Below are the code and all the weights of a small trained network. Each question names an input and a class and asks about switching units off, where a switched-off unit gives its printed mean instead of its output.

import numpy as np


def w(rows, s, z=0):
    codes = np.array(rows[::2]) - 128.0
    scale = np.full(codes.shape[1], s)
    scale[-1] = z or s
    return codes * scale


def f(y):
    return np.maximum(y, 0)


def log_softmax(a):
    a = a - a.max(-1, keepdims=True)
    return a - np.log(np.exp(a).sum(-1, keepdims=True))


def net(x, mask):
    res = np.array(x, float).reshape(1, 5) / 4 @ E
    y = f(res @ A[0][:, :-1].T + A[0][:, -1])
    res = res + np.where(mask, y, B[0][:, -1]) @ B[0][:, :-1]
    return log_softmax(res[-1] @ U[:, :-1].T + U[:, -1])


A, B = {}, {}
E = w([
[165,113,165,151,156,112,86],'x0',
[78,70,106,190,126,75,29],'x1',
[138,201,2,96,243,61,109],'x2',
[161,54,80,140,123,148,114],'x3',
[63,122,186,171,65,228,170],'x4',
],0.0087)
A[0] = w([
[82,91,126,159,94,245,208,242],'N1',
[140,119,169,214,63,53,58,74],'N2',
[148,225,136,203,128,119,100,147],'N3',
[129,69,181,227,122,27,122,68],'N4',
[69,159,22,158,71,124,97,202],'N5',
[154,67,2,164,103,180,124,252],'N6',
[113,125,144,102,137,187,193,74],'N7',
],0.0087,0.0042)
B[0] = w([
[189,114,149,141,79,98,116,252],'N1',
[95,102,113,66,163,247,154,189],'N2',
[148,204,96,108,211,106,149,158],'N3',
[104,128,103,108,141,228,112,183],'N4',
[190,152,100,126,190,41,92,190],'N5',
[192,117,58,143,105,93,101,217],'N6',
[74,119,198,140,69,104,89,172],'N7',
],0.012,0.011)
U = w([
[2,67,155,139,133,227,96,38],'0',
[112,66,147,128,53,169,55,246],'1',
[83,162,134,113,81,126,168,3],'2',
[180,186,43,138,188,73,102,238],'3',
],0.0099,0.0038)

Each question gives the input, the list of numbers given to net, and the class t.
The units are the neurons (one row each of A and B). Each row of codes is followed by its name. A weight is (code - 128) times the scale printed after its matrix; where a second scale follows, it is the last column's (A, B and U).
mask holds one flag per neuron, in row order. A switched-off neuron (its flag False) gives its mean, the last column of its row in B, instead of its output. The means were averaged over made-up inputs and are rounded, as every weight is.
A unit's drop is (log p(t) with every unit on - log p(t) with that unit switched off) / (log p(t) with every unit on - log p(t) with every unit switched off).
The circuit of an input: a set's keep is (log p(t) with only the set's units on - log p(t) with every unit switched off) / (log p(t) with every unit on - log p(t) with every unit switched off). Starting from all 7 units, units are removed one at a time, each time the one whose removal leaves the highest keep (on an exact tie, the one counted first), for as long as the keep stays at least 0.8.
units of the circuit, in order: the units of the circuit, biggest drop first
unit that matters most: the unit with the biggest drop
top k neurons: the k neurons with the biggest drops, biggest first
drop when u is switched off: that unit's drop, to one decimal
input [-5,4,-4,-8,-7], class 0: unit that matters most : N6
input [2,6,1,-4,8], class 0: top 3 neurons : N6, N2, N4
input [4,8,1,-2,-3], class 0: top 4 neurons : N2, N4, N1, N6
input [0,-5,1,1,1], class 1: top 3 neurons : N5, N3, N7
input [-2,1,-7,-3,-7], class 0: units of the circuit, in order : N1, N6, N2
input [-5,2,-1,7,5], class 3: units of the circuit, in order : N5, N6
input [0,-7,5,6,6], class 1: top 3 neurons : N7, N5, N3
input [-3,-8,3,-3,-1], class 2: units of the circuit, in order : N5, N6
input [-8,-7,1,2,7], class 1: top 2 neurons : N1, N7
input [-8,7,-1,-5,4], class 3: top 2 neurons : N5, N7
input [-8,4,3,4,7], class 3: drop when N5 is switched off : 0.3
input [5,2,-7,-8,0], class 0: drop when N2 is switched off : 0.2
input [6,0,-6,2,-2], class 0: drop when N1 is switched off : 0.1
input [6,7,-8,-3,4], class 0: units of the circuit, in order : N2
